Here is a tiny trained network, its code and every weight. The questions are about switching its units off for an input and a class, where a switched-off unit gives its printed mean instead of its output.

import numpy as np


def w(rows, s, z=0):
    codes = np.array(rows[::2]) - 128.0
    scale = np.full(codes.shape[1], s)
    scale[-1] = z or s
    return codes * scale


def norm(h):
    return h / np.sqrt((h * h).mean(-1, keepdims=True) + 1e-5)


def f(y):
    return np.maximum(y, 0)


def log_softmax(a):
    a = a - a.max(-1, keepdims=True)
    return a - np.log(np.exp(a).sum(-1, keepdims=True))


def net(x, mask):
    res = np.array(x, float).reshape(1, 2) / 4 @ E
    u = 0
    for l in range(4):
        y = f(norm(res) @ A[l][:, :-1].T + A[l][:, -1])
        res = res + np.where(mask[u : u + 10], y, B[l][:, -1]) @ B[l][:, :-1]
        u += 10
    return log_softmax(norm(res)[-1] @ U[:, :-1].T + U[:, -1])


A, B = {}, {}
E = w([
[88,99,112,254,113],'x0',
[146,185,228,110,150],'x1',
],0.0055)
A[0] = w([
[111,123,86,201,136,95],'L0N1',
[125,161,247,127,139,41],'L0N2',
[139,134,41,107,150,207],'L0N3',
[121,97,92,55,123,82],'L0N4',
[146,146,233,152,133,73],'L0N5',
[77,169,136,91,165,37],'L0N6',
[132,112,20,33,136,174],'L0N7',
[129,145,245,190,134,65],'L0N8',
[150,119,104,119,130,2],'L0N9',
[147,142,217,76,121,89],'L0N10',
],0.012,0.0017)
B[0] = w([
[162,88,135,189,112,222],'L0N1',
[26,115,163,109,82,235],'L0N2',
[134,76,132,91,120,202],'L0N3',
[146,174,252,143,146,197],'L0N4',
[49,65,154,131,110,219],'L0N5',
[152,130,103,158,142,165],'L0N6',
[155,153,123,51,55,254],'L0N7',
[182,183,83,113,175,235],'L0N8',
[92,132,144,153,128,141],'L0N9',
[178,142,78,154,200,233],'L0N10',
],0.027,0.0081)
A[1] = w([
[74,204,132,196,92,168],'L1N1',
[97,153,100,108,147,11],'L1N2',
[246,170,15,109,111,157],'L1N3',
[52,134,64,86,76,27],'L1N4',
[60,135,44,29,122,191],'L1N5',
[111,101,151,119,82,55],'L1N6',
[8,141,146,111,212,71],'L1N7',
[89,112,102,136,34,58],'L1N8',
[51,123,102,105,127,119],'L1N9',
[116,126,109,121,126,99],'L1N10',
],0.013,0.0012)
B[1] = w([
[157,139,141,120,184,159],'L1N1',
[96,92,153,129,156,156],'L1N2',
[109,113,79,117,191,180],'L1N3',
[163,118,155,59,132,161],'L1N4',
[155,167,214,124,139,189],'L1N5',
[140,104,98,141,82,155],'L1N6',
[4,57,150,68,179,251],'L1N7',
[138,119,100,71,125,157],'L1N8',
[100,64,171,87,186,184],'L1N9',
[127,120,149,126,146,136],'L1N10',
],0.02,0.011)
A[2] = w([
[68,179,144,229,158,94],'L2N1',
[118,152,97,137,154,62],'L2N2',
[109,112,153,221,91,34],'L2N3',
[101,123,126,204,162,90],'L2N4',
[179,150,82,99,183,24],'L2N5',
[121,243,118,246,157,70],'L2N6',
[55,133,105,131,95,94],'L2N7',
[38,123,132,76,140,87],'L2N8',
[30,74,63,108,84,4],'L2N9',
[110,162,56,128,145,106],'L2N10',
],0.014,0.0019)
B[2] = w([
[162,84,68,88,178,154],'L2N1',
[116,107,115,142,99,139],'L2N2',
[62,203,183,90,117,161],'L2N3',
[120,210,139,167,116,178],'L2N4',
[168,196,179,108,158,168],'L2N5',
[148,3,50,126,226,160],'L2N6',
[174,121,153,95,156,153],'L2N7',
[136,151,154,196,71,254],'L2N8',
[157,107,87,72,137,200],'L2N9',
[107,80,130,153,121,142],'L2N10',
],0.019,0.0077)
A[3] = w([
[199,171,110,65,138,132],'L3N1',
[180,131,189,110,127,254],'L3N2',
[118,151,102,108,165,42],'L3N3',
[141,129,105,182,249,163],'L3N4',
[72,153,189,157,133,155],'L3N5',
[144,155,164,217,133,122],'L3N6',
[159,151,139,139,101,109],'L3N7',
[117,88,136,154,117,93],'L3N8',
[195,153,129,145,163,105],'L3N9',
[157,112,98,129,194,160],'L3N10',
],0.018,0.0026)
B[3] = w([
[81,123,114,218,251,232],'L3N1',
[100,168,32,221,142,228],'L3N2',
[133,99,194,146,99,153],'L3N3',
[193,7,39,12,34,255],'L3N4',
[196,115,123,225,67,222],'L3N5',
[76,144,204,216,83,165],'L3N6',
[123,56,162,123,207,163],'L3N7',
[161,200,114,99,171,161],'L3N8',
[170,139,101,120,208,176],'L3N9',
[174,143,103,159,37,201],'L3N10',
],0.015,0.0089)
U = w([
[157,210,99,158,249,166],'0',
[118,132,154,233,87,192],'1',
[69,156,62,121,119,19],'2',
[15,41,190,88,177,175],'3',
[82,145,77,123,127,10],'4',
[182,203,182,36,91,159],'5',
[96,166,86,120,120,2],'6',
[199,36,30,125,68,166],'7',
],0.015,0.0077)

Each question gives the input, the list of numbers given to net, and the class t.
The units are the neurons (one row each of A and B). Each row of codes is followed by its name. A weight is (code - 128) times the scale printed after its matrix; where a second scale follows, it is the last column's (A, B and U).
mask holds one flag per neuron, layer by layer. A switched-off neuron (its flag False) gives its mean, the last column of its row in B, instead of its output. The means were averaged over made-up inputs and are rounded, as every weight is.
A unit's drop is (log p(t) with every unit on - log p(t) with that unit switched off) / (log p(t) with every unit on - log p(t) with every unit switched off).
The circuit of an input: a set's keep is (log p(t) with only the set's units on - log p(t) with every unit switched off) / (log p(t) with every unit on - log p(t) with every unit switched off). Starting from the 12 units with the biggest drops (on a tie, the unit counted first), units are removed one at a time, each time the one whose removal leaves the highest keep (on an exact tie, the one counted first), for as long as the keep stays at least 0.8.
circuit, biggest first: the units of the circuit, biggest drop first
most important unit: the unit with the biggest drop
top k neurons: the k neurons with the biggest drops, biggest first
k most important neurons of layer l: the k neurons of layer l with the biggest drops, biggest first
drop of u: that unit's drop, to one decimal
input [-8,-4], class 0: most important unit : L0N2
input [5,-2], class 1: top 3 neurons : L0N8, L0N10, L0N7
input [-5,-3], class 0: top 2 neurons : L0N2, L0N5
input [7,4], class 7: circuit, biggest first : L0N8, L3N4
input [-7,-8], class 5: top 3 neurons : L0N7, L0N10, L0N8
input [-8,-5], class 0: 3 most important neurons of layer 3 : L3N1, L3N2, L3N4
input [-5,1], class 0: top 2 neurons : L1N7, L0N10
input [-5,2], class 1: top 3 neurons : L0N1, L0N8, L2N8
input [-7,3], class 1: 2 most important neurons of layer 0 : L0N8, L0N2
input [5,-5], class 1: circuit, biggest first : L1N7, L3N4
input [-1,-7], class 7: top 3 neurons : L0N8, L0N10, L0N2
input [6,-7], class 7: top 3 neurons : L0N4, L1N8, L1N5
input [8,-3], class 1: 3 most important neurons of layer 0 : L0N8, L0N10, L0N7
input [-7,-5], class 5: top neuron : L0N7
input [-2,-7], class 5: 2 most important neurons of layer 3 : L3N4, L3N5
input [1,-5], class 7: top 2 neurons : L0N8, L0N10
input [-1,-8], class 7: top 3 neurons : L0N8, L0N10, L0N2
input [-3,-8], class 5: top 4 neurons : L0N7, L0N10, L0N8, L3N4
input [-3,-4], class 5: drop of L0N8 : 0.1
input [-5,-2], class 0: drop of L2N4 : 0.0
input [8,-5], class 1: drop of L0N1 : 1.0
input [8,-7], class 1: most important neuron of layer 2 : L2N3
input [6,-2], class 1: 2 most important neurons of layer 2 : L2N3, L2N4
input [6,-6], class 1: 3 most important neurons of layer 1 : L1N7, L1N9, L1N4
